[-7.117, 0.863, 1.324, -0.099, -3.077, -4.566, -4.966]: 0.863
[6.512, -2.424, 3.315, -4.379, -1.877, 1.961, 1.757]: -2.424
[2.533, 0.919, -5.923, -1.808, -2.736]: 0.919
[1.864, -0.129, -1.018, -0.647, 1.729, -0.573, -7.250]: -0.129
[4.631, -0.162, 7.392, 4.501, 0.810, 4.223, 3.251]: -0.162
[-1.273, -1.110, 0.946, 4.342, -6.444]: -1.110
---
array([[-33,  10, -43, -40, -15],
       [-21,  43, -14, -15, -26],
       [-17, -35, -28, -14, -22]]) => -35

array([25, 24, 31, 86]) => 25

array([3, 5, 8, 0]) => 3

array([[  4,  80, 141, 128],
       [ 46,  66, 122, 150],
       [152, 161, 193, 135]]) => 152

array([98, 39, 17, 94, 50, 24, 40]) => 94

array([456, 244, 977, 384, 407, 282, 590]) => 384
---
Input: [3, 1, 8, 7, 8, 6]
Output: 8
Input: [[6165, 8152, 8560, 3801, 6913, 5861], [5322, 6906, 9182, 3559, 7422, 1922]]
Output: 9182
Input: [[8038, 6802, 7286, 2805, 6971, 6534], [5639, 8524, 7191, 8817, 7932, 6356], [5762, 9324, 4887, 8063, 1294, 7116]]
Output: 4887
Input: [501, 367, -703, 177, -797, -286]
Output: -703
Input: [-19, 2, -42, -22, 37, 14]
Output: -42
Input: [9, 3, 4, 5, 1, 8]
Output: 4
---
-0.06	0.16	-0.15	-0.08	-0.12
0.10	0.06	0.00	0.03	-0.07
⇒ -0.15

10.517	-34.324	33.966	71.601	69.248	-171.519	116.872 ⇒ 33.966

0.5	0.7	-1.4	-0.5	1.6	0.6 ⇒ -1.4

-1.02	1.23	0.07	0.96	1.94	0.80 ⇒ 0.07

-21.2	-9.8	1.4	20.9	22.5	-18.2
-22.4	-9.8	-17.0	-1.5	22.5	-16.1
⇒ 1.4

0.02	0.12	0.08	-0.02
-0.08	0.01	-0.19	0.04
⇒ 0.08

1.18	-0.05	-0.52	-1.38	-1.47 ⇒ -0.52

-131.5	1.2	104.1	-64.9 ⇒ 104.1

0.175	0.025	-0.008	-0.096 ⇒ -0.008

-17.1	-10.1	-11.8	9.7	0.9 ⇒ -11.8
---
array([[ 0.10,  0.11,  0.07, -0.14, -0.04],
       [ 0.00, -0.02,  0.12,  0.08,  0.14]])
0.14, -0.14

array([-136.363,  148.741,  193.860,  -42.151, -116.560,  -63.181])
193.860, -136.363

array([  -9.164, -142.809,   73.889,  167.209])
167.209, -142.809

array([-0.04,  0.06,  0.15, -0.18, -0.03])
0.15, -0.18

array([ -37.9,  -42.6, -123.6,   40.1,  -25.0,  169.8])
169.8, -123.6

array([-147.289, -172.424,  149.421,  -58.958])
149.421, -172.424

array([ 16.711,   3.149, -10.646,   9.176])
16.711, -10.646

array([[-1.448, -1.058, -0.132, -0.453,  0.693,  0.394, -0.645],
       [ 1.045,  1.326,  0.820, -1.586, -0.474, -0.284,  0.267]])
1.326, -1.586

array([ 1.33,  1.73, -1.18,  0.42])
1.73, -1.18

array([[ 0.042, -0.040,  0.012, -0.009],
       [ 0.009,  0.044, -0.042,  0.069],
       [-0.008, -0.137,  0.173,  0.068]])
0.173, -0.137
---
[-1.105, 1.328, 6.665, -0.452, -0.098, -2.239] ans = 1.328
[-0.544, 0.367, -2.323, 5.620, 4.616, 1.538, 2.156] ans = 0.367
[-7.300, 0.410, 0.034, 2.622, 0.136, -5.574, -3.350] ans = 0.410
[-3.816, -6.748, -6.439, -4.991, -3.238] ans = -6.748
[-0.782, 1.669, 1.817, 0.841, 5.724] ans = 1.669
[-7.117, -4.656, -0.694, 2.057] ans = -4.656
[0.716, 4.496, 2.003, 7.555, 6.150, 6.060, 3.601] ans = 4.496
[-6.223, 2.077, -0.949, 0.265, -0.402, -1.358, -2.145] ans = 2.077
---
(7, 3, 1, 3, 1) -> 1, 7
(138, 526, 30, 634, 796) -> 30, 796
((-719, 515, -310, 110, -242), (-942, 281, 3, -200, 142), (-440, 298, -628, -370, 446)) -> 3, 515
(892, 155, 609, 23, 649, -889, 77) -> 23, 892
(1, 1, 0, 7, 3, 4, 6) -> 7, 7
(29, 19, 12, 7, 98) -> 12, 98
(18, 809, 587, 83, 134) -> 587, 809
---
[[0.811, 1.014, -3.470, -0.342, 7.272, -0.439],
[-7.620, 0.834, 0.751, -1.299, 1.643, -2.538],
[-6.496, 0.863, -3.147, 2.152, 5.730, 2.378]]: -0.439

[[2.665, -5.652, -2.186, 1.605],
[0.295, 0.206, -0.705, 0.219],
[2.690, 2.804, -0.756, -1.695]]: 1.605

[[0.392, 1.416, -4.263, 2.210, -2.860, 0.690, 3.044],
[-4.356, 0.288, -0.865, -5.683, 1.100, 5.962, -2.512],
[-0.302, -4.292, -4.017, 0.135, -1.112, -4.410, -1.140]]: 3.044

[[2.881, 6.437, 2.065, -2.215, -1.558, 2.287, 2.954],
[4.829, 6.638, 1.182, -2.147, -1.979, 2.085, 3.068],
[3.078, 6.900, 1.834, -2.078, -1.876, 2.557, 3.872]]: 2.954

[[2.445, -0.351, -0.674, 3.069, 0.156, 0.086, -0.191],
[2.554, 0.627, 0.449, -5.721, 2.888, -1.148, 1.663],
[-2.089, 0.072, 1.743, -1.937, -3.978, 2.224, -1.268]]: -0.191

[[-2.807, 1.078, 5.993, -0.453, 0.169, -3.619, 1.031],
[-1.085, -2.084, 1.604, 0.081, -3.752, 3.163, -1.853],
[2.227, -2.374, -6.809, 3.863, -1.337, 5.305, 4.929]]: 1.031

[[1.466, 1.858, 2.119, 6.069, 1.096, 2.357, 1.254],
[2.044, 1.402, 2.978, 3.946, 0.488, 1.003, 1.206],
[1.701, 2.413, 2.003, 1.979, 4.704, 2.675, 2.043]]: 1.254

[[-2.589, 2.052, -0.108, 3.033, -2.417, 0.618, 3.356],
[2.928, -0.627, -3.991, -1.314, 2.324, 1.529, -1.440],
[2.120, 0.249, -5.975, 0.578, 2.055, 2.256, 0.478]]: 3.356

[[3.287, -0.763, 4.053, -6.864, -1.053],
[-0.451, 0.034, 1.306, -4.628, 0.959],
[-0.101, 1.192, 1.886, 7.740, -2.019]]: -1.053

[[-3.071, -7.337, -3.090, 5.536],
[-1.534, 4.742, -4.193, 7.746],
[-0.886, 7.146, -0.703, 1.711]]: 5.536
---
-4.155   7.844   0.643  -6.301 value -6.301, -4.155

-5.596  -0.167  -3.079   2.853   1.574  -0.066 value -0.066, -5.596

-1.070   2.990  -1.217   5.779 value 5.779, -1.070

 2.893   5.665  -6.533  -1.694  -0.315 value -0.315, 2.893

-1.323   0.392  -0.529  -1.490   1.535   1.804  -2.167
-0.730  -5.078   1.527   7.528   3.287  -2.082  -0.273
value -2.167, -0.730

-6.284   1.930   0.690   6.127   2.382  -6.412   1.255 value 1.255, -6.284
---
-3.316  -1.600   3.626  -1.378  -3.691
-1.039  -1.968   3.238   3.541   5.540
=> -3.691

-0.711   2.773   1.455   0.339
 0.203   5.123   3.314   7.262
-0.048  -1.775   0.111  -3.305
=> 7.262

-4.574  -1.352  -3.586   2.874   0.439  -1.143
-6.107  -7.580  -0.681   1.222  -4.190  -1.047
-4.797  -1.011  -3.809   2.369   0.971  -0.858
=> -1.047

-7.244   7.216  -7.231   0.848  -3.887  -0.493
-1.802  -2.854  -1.339  -0.814   7.706   2.767
=> -0.493

-1.950   4.167  -6.443  -4.446   3.531  -0.557
 0.555   5.185   1.573   4.005   0.079  -2.377
-1.347  -5.459   4.271   2.365  -5.592   2.510
=> -2.377

 3.526  -6.231  -0.717   2.575  -7.388   1.058   2.941
-1.068   0.003  -6.221  -3.386   3.925  -3.339   2.548
=> 2.941

-4.655   2.677  -4.642   3.146   0.000  -0.436
 5.506  -4.401   3.446  -4.546   3.028  -0.317
 7.016  -6.622   5.809  -3.627   0.000  -3.447
=> -0.317

 2.739  -4.217   6.640  -0.187   0.859   3.905   5.594
 2.241  -2.535   6.167  -0.260   1.976   4.355   3.771
 1.758  -2.289   7.034   0.582   1.393   2.784   5.943
=> 3.771

-3.126   1.596  -2.627  -0.798   1.039
 1.088  -0.305  -0.598   5.992   0.193
=> 1.039
---
array([[-6.312,  4.787,  0.679,  2.945, -0.386, -1.498],
       [-1.676,  4.494, -1.202,  1.170, -1.057, -0.374]]) ⇒ 1.170

array([-5.341, -6.056,  2.384, -2.279, -5.565, -3.101,  2.935]) ⇒ -5.565

array([[-3.110,  2.460,  2.822,  4.057,  0.850,  5.746],
       [-1.419, -0.090,  3.480,  3.772,  3.986,  7.299],
       [ 1.383,  1.569,  1.429, -3.554, -5.919, -5.279]]) ⇒ -3.554

array([-1.058, -6.589, -2.413, -1.894]) ⇒ -6.589

array([-1.911, -2.922,  3.268, -2.452, -1.072, -0.904,  6.143]) ⇒ -1.072

array([-1.248,  5.629,  4.322,  1.202, -1.447]) ⇒ 4.322

array([ 0.880,  1.771, -2.783,  4.575, -5.971, -5.249]) ⇒ 4.575

array([-3.892,  0.434,  1.408,  6.617,  4.197]) ⇒ 1.408

array([[ 4.237, -4.242,  4.461, -2.396,  7.003, -4.022, -2.446],
       [-6.610,  3.890, -5.160, -0.041, -5.554,  6.934,  3.060],
       [ 2.191,  1.675, -1.683,  2.401,  1.188,  0.939, -1.895]]) ⇒ 1.188

array([-6.100,  2.326,  5.493, -1.558,  0.909]) ⇒ 5.493
